Below are the code and all the weights of a small trained network. Each question names an input and a target symbol and asks about switching units off, where a switched-off unit gives its printed mean instead of its output.

import numpy as np


def w(rows, s, z=0):
    codes = np.array(rows[::2]) - 128.0
    scale = np.full(codes.shape[1], s)
    scale[-1] = z or s
    return codes * scale


def f(y):
    return np.maximum(y, 0)


def softmax(a):
    e = np.exp(a - a.max(-1, keepdims=True))
    return e / e.sum(-1, keepdims=True)


def log_softmax(a):
    a = a - a.max(-1, keepdims=True)
    return a - np.log(np.exp(a).sum(-1, keepdims=True))


def net(x, mask):
    ids = ['βεζθξω'.index(c) for c in x.split()]
    T = len(ids)
    res = E[ids] + P[:T]
    q, k, v = (res @ M[0].T for M in (Q, K, V))
    z = softmax(np.where(np.tri(T) > 0, q @ k.T / 2**0.5, -1e9)) @ v
    res = res + np.where(mask[0], z, O[0][:, -1]) @ O[0][:, :-1]
    y = f(res @ A[0][:, :-1].T + A[0][:, -1])
    res = res + np.where(mask[1:13], y, B[0][:, -1]) @ B[0][:, :-1]
    return log_softmax(res[-1] @ U[:, :-1].T + U[:, -1])


Q, K, V, O, A, B = {}, {}, {}, {}, {}, {}
E = w([
[169,181,183,115,163,136,122],'β',
[212,199,196,132,158,143,114],'ε',
[100,125,118,45,140,131,97],'ζ',
[143,115,39,49,101,4,77],'θ',
[91,129,129,164,94,100,114],'ξ',
[178,75,104,114,100,125,99],'ω',
],0.021)
P = w([
[88,214,108,5,3,91,162],'0',
[160,160,93,113,170,134,126],'1',
[134,129,94,120,148,137,125],'2',
[86,99,101,116,112,115,109],'3',
[158,58,146,184,163,106,106],'4',
[144,58,146,195,146,110,79],'5',
[62,54,142,188,63,99,47],'6',
],0.011)
Q[0] = w([
[151,27,75,254,122,9,87],'h0',
[138,23,139,156,196,184,178],'h0',
],0.0082)
K[0] = w([
[127,5,148,178,169,162,76],'h0',
[188,151,120,135,193,154,106],'h0',
],0.012)
V[0] = w([
[209,254,116,252,143,108,252],'h0',
[2,162,159,153,206,83,171],'h0',
],0.0088)
O[0] = w([
[80,149,72,117,74,119,69,10],'h0',
[44,140,93,92,226,8,135,75],'h0',
],0.014,0.011)
A[0] = w([
[133,85,62,160,37,138,147,58],'n0',
[110,89,63,103,140,65,134,119],'n1',
[76,140,50,167,121,156,191,11],'n2',
[96,124,105,198,89,174,101,126],'n3',
[115,79,89,188,145,149,125,68],'n4',
[135,76,182,164,148,110,175,105],'n5',
[121,120,3,140,206,88,122,56],'n6',
[90,170,153,169,108,110,203,62],'n7',
[140,184,85,71,161,44,122,185],'n8',
[125,162,142,190,160,111,105,87],'n9',
[54,160,139,95,68,160,209,39],'n10',
[112,153,118,156,94,224,71,96],'n11',
],0.013,0.011)
B[0] = w([
[70,170,58,159,216,120,96,173],'n0',
[117,148,80,145,133,175,135,163],'n1',
[205,10,9,62,29,163,228,128],'n2',
[92,144,65,192,161,152,188,170],'n3',
[91,102,180,125,150,65,44,138],'n4',
[164,200,106,124,112,97,142,252],'n5',
[117,70,178,92,145,163,228,147],'n6',
[76,171,172,220,183,137,86,134],'n7',
[147,52,128,172,106,52,89,195],'n8',
[69,176,153,139,203,78,193,146],'n9',
[193,159,128,159,245,161,198,139],'n10',
[49,95,157,55,88,70,162,210],'n11',
],0.012,0.013)
U = w([
[138,67,206,138,118,186,165,1],'β',
[151,124,143,56,231,122,155,30],'ε',
[94,142,161,79,139,139,94,150],'ζ',
[194,156,117,96,63,50,1,114],'θ',
[97,67,186,147,249,81,91,121],'ξ',
[186,130,27,201,103,232,185,247],'ω',
],0.009,0.0053)

Each question gives the input, a string of symbols that net reads in full, and the target symbol t.
The units are the heads (2 rows each of Q, K, V and O) and the neurons (one row each of A and B). Each row of codes is followed by its name. A weight is (code - 128) times the scale printed after its matrix; where a second scale follows, it is the last column's (O, A, B and U).
mask holds one flag per unit, heads first, then neurons. A switched-off unit (its flag False) gives its mean, the last column of its rows in O or B, instead of its output. The means were averaged over made-up inputs and are rounded, as every weight is.
A unit's drop is (log p(t) with every unit on - log p(t) with that unit switched off) / (log p(t) with every unit on - log p(t) with every unit switched off).
The circuit of an input: a set's keep is (log p(t) with only the set's units on - log p(t) with every unit switched off) / (log p(t) with every unit on - log p(t) with every unit switched off). Starting from the 12 units with the biggest drops (on a tie, the unit counted first), units are removed one at a time, each time the one whose removal leaves the highest keep (on an exact tie, the one counted first), for as long as the keep stays at least 0.8.
units of the circuit, in order: the units of the circuit, biggest drop first
most important unit: the unit with the biggest drop
top k neurons: the k neurons with the biggest drops, biggest first
drop of u: that unit's drop, to one decimal
input θ β ω ξ ε ξ θ, target ξ: most important unit : n6
input ω ζ ζ ζ ζ ζ β, target ε: units of the circuit, in order : (h0, n5)
input ξ ε ε ζ ω ε, target ζ: units of the circuit, in order : (h0, n11, n8)
input ζ ξ ζ θ ζ ε, target ε: units of the circuit, in order : (n9, n8, n5)
input ξ θ ζ ζ, target ξ: top 2 neurons : (n5, n8)
input θ ξ ζ ω ξ, target ω: top 2 neurons : (n11, n3)
input ξ ζ ω ε, target ξ: units of the circuit, in order : (h0, n5)
input ξ ζ ε, target ξ: units of the circuit, in order : (h0, n8)
input ζ ζ ε ζ ζ ω ζ, target ε: top 4 neurons : (n5, n8, n3, n1)
input ω β ε ω ω ω β, target β: units of the circuit, in order : (n11, h0)
input ζ ω ζ θ, target ω: top 2 neurons : (n11, n8)
input ω θ ζ, target β: units of the circuit, in order : (h0, n11)
input ζ ζ ξ ζ ξ ζ β, target ε: units of the circuit, in order : (h0, n8, n5)
input ξ ω ω ω ε, target β: top 2 neurons : (n11, n0)
input θ ω β ε, target ω: top 3 neurons : (n5, n11, n8)
input ξ ζ ξ, target ξ: top neuron : (n5)
input ξ ω ζ, target ξ: top 2 neurons : (n8, n5)
input β β ζ, target θ: drop of n3 : 0.1
input ζ ε ξ θ ω θ, target ω: drop of n4 : 0.0
input ω ξ ξ ζ, target β: drop of n5 : 0.1
input ω ω β ε, target β: drop of n11 : 1.4
input ξ ζ ζ β ω ξ, target ω: most important unit : n3
